Here is a tiny trained network, its code and every weight. The questions are about switching its units off for an input and a class, where a switched-off unit gives its printed mean instead of its output.

import numpy as np


def w(rows, s, z=0):
    codes = np.array(rows[::2]) - 128.0
    scale = np.full(codes.shape[1], s)
    scale[-1] = z or s
    return codes * scale


def norm(h):
    return h / np.sqrt((h * h).mean(-1, keepdims=True) + 1e-5)


def f(y):
    return y / 2 * (1 + np.tanh(0.7978845608 * (y + 0.044715 * y**3)))


def log_softmax(a):
    a = a - a.max(-1, keepdims=True)
    return a - np.log(np.exp(a).sum(-1, keepdims=True))


def net(x, mask):
    res = np.array(x, float).reshape(1, 3) / 4 @ E
    u = 0
    for l in range(4):
        y = f(norm(res) @ A[l][:, :-1].T + A[l][:, -1])
        res = res + np.where(mask[u : u + 4], y, B[l][:, -1]) @ B[l][:, :-1]
        u += 4
    return log_softmax(norm(res)[-1] @ U[:, :-1].T + U[:, -1])


A, B = {}, {}
E = w([
[248,94,78,106,99,54,133,126,104,151],'x0',
[220,12,130,106,153,117,11,112,75,126],'x1',
[52,115,93,97,136,118,192,102,63,38],'x2',
],0.011)
A[0] = w([
[138,30,133,170,81,112,34,113,120,220,156],'0.n1',
[3,147,111,151,137,129,149,129,205,173,246],'0.n2',
[111,185,118,178,77,87,89,146,158,167,215],'0.n3',
[139,54,96,124,177,168,127,126,195,69,98],'0.n4',
],0.0062,0.0014)
B[0] = w([
[125,148,191,34,163,134,124,122,123,161,254],'0.n1',
[55,191,20,243,39,88,200,92,136,102,240],'0.n2',
[118,133,112,92,114,104,153,204,68,97,179],'0.n3',
[205,91,169,69,87,187,124,125,178,146,143],'0.n4',
],0.011,0.0056)
A[1] = w([
[106,107,124,210,122,104,147,162,153,74,44],'1.n1',
[127,159,149,123,186,218,136,181,214,112,161],'1.n2',
[65,101,119,53,126,206,139,93,129,76,42],'1.n3',
[138,190,160,105,91,213,134,1,99,115,8],'1.n4',
],0.0067,0.0011)
B[1] = w([
[75,2,64,96,126,192,89,174,134,245,253],'1.n1',
[103,155,48,99,85,85,193,109,83,84,156],'1.n2',
[182,125,235,117,46,191,97,244,143,8,224],'1.n3',
[135,44,162,222,159,16,86,203,153,126,157],'1.n4',
],0.0069,0.0022)
A[2] = w([
[227,173,140,120,136,116,176,136,137,119,212],'2.n1',
[184,141,89,90,170,85,139,72,134,105,43],'2.n2',
[169,152,106,99,83,73,157,103,158,142,170],'2.n3',
[51,192,124,255,195,129,190,129,164,125,252],'2.n4',
],0.0077,0.0014)
B[2] = w([
[35,125,182,254,114,102,80,68,53,78,173],'2.n1',
[107,29,54,224,103,90,2,127,134,219,159],'2.n2',
[48,53,223,185,175,205,30,163,118,71,174],'2.n3',
[14,220,46,68,57,178,141,126,83,82,254],'2.n4',
],0.0073,0.0086)
A[3] = w([
[113,117,120,114,64,85,60,131,112,109,130],'3.n1',
[153,63,145,154,155,202,91,143,123,201,224],'3.n2',
[251,127,125,1,199,130,102,63,151,194,213],'3.n3',
[172,92,142,134,143,136,73,73,64,96,254],'3.n4',
],0.0099,0.0016)
B[3] = w([
[199,114,106,141,173,63,99,115,144,174,182],'3.n1',
[80,128,82,53,109,146,168,105,130,113,201],'3.n2',
[130,254,138,103,220,156,109,104,154,152,244],'3.n3',
[148,123,117,121,113,142,225,119,176,160,227],'3.n4',
],0.013,0.011)
U = w([
[194,75,216,55,81,190,191,169,140,12,71],'0',
[200,200,170,17,207,143,113,34,158,194,231],'1',
[179,18,72,194,98,58,160,47,127,192,116],'2',
[31,216,47,150,11,175,177,114,99,80,214],'3',
[117,71,201,153,78,171,12,212,110,87,5],'4',
[117,155,254,252,117,89,14,206,63,182,16],'5',
],0.0087,0.0024)

Each question gives the input, the list of numbers given to net, and the class t.
The units are the neurons (one row each of A and B). Each row of codes is followed by its name. A weight is (code - 128) times the scale printed after its matrix; where a second scale follows, it is the last column's (A, B and U).
mask holds one flag per neuron, layer by layer. A switched-off neuron (its flag False) gives its mean, the last column of its row in B, instead of its output. The means were averaged over made-up inputs and are rounded, as every weight is.
A unit's drop is (log p(t) with every unit on - log p(t) with that unit switched off) / (log p(t) with every unit on - log p(t) with every unit switched off).
The circuit of an input: a set's keep is (log p(t) with only the set's units on - log p(t) with every unit switched off) / (log p(t) with every unit on - log p(t) with every unit switched off). Starting from the 12 units with the biggest drops (on a tie, the unit counted first), units are removed one at a time, each time the one whose removal leaves the highest keep (on an exact tie, the one counted first), for as long as the keep stays at least 0.8.
units of the circuit, in order: the units of the circuit, biggest drop first
most important unit: the unit with the biggest drop
k most important neurons: the k neurons with the biggest drops, biggest first
drop of u: that unit's drop, to one decimal
input [1,-1,-1], class 5: 3 most important neurons	(3.n2, 0.n3, 0.n2)
input [8,-4,-3], class 2: most important unit	3.n3
input [3,-5,-8], class 5: units of the circuit, in order	(3.n2, 3.n4, 2.n1)
input [0,0,4], class 0: units of the circuit, in order	(0.n2, 1.n3, 2.n4)
input [4,-1,8], class 0: units of the circuit, in order	(0.n2, 3.n3, 2.n4)
input [3,-1,-1], class 2: 2 most important neurons	(3.n3, 0.n2)
input [-8,7,2], class 0: 2 most important neurons	(1.n3, 3.n3)
input [6,4,6], class 2: 2 most important neurons	(2.n2, 1.n1)
input [8,-5,6], class 2: 2 most important neurons	(0.n2, 2.n2)
input [-3,4,5], class 0: drop of 1.n3	0.2
input [-1,-2,-7], class 3: drop of 3.n1	0.0
input [3,1,4], class 2: drop of 3.n3	0.1
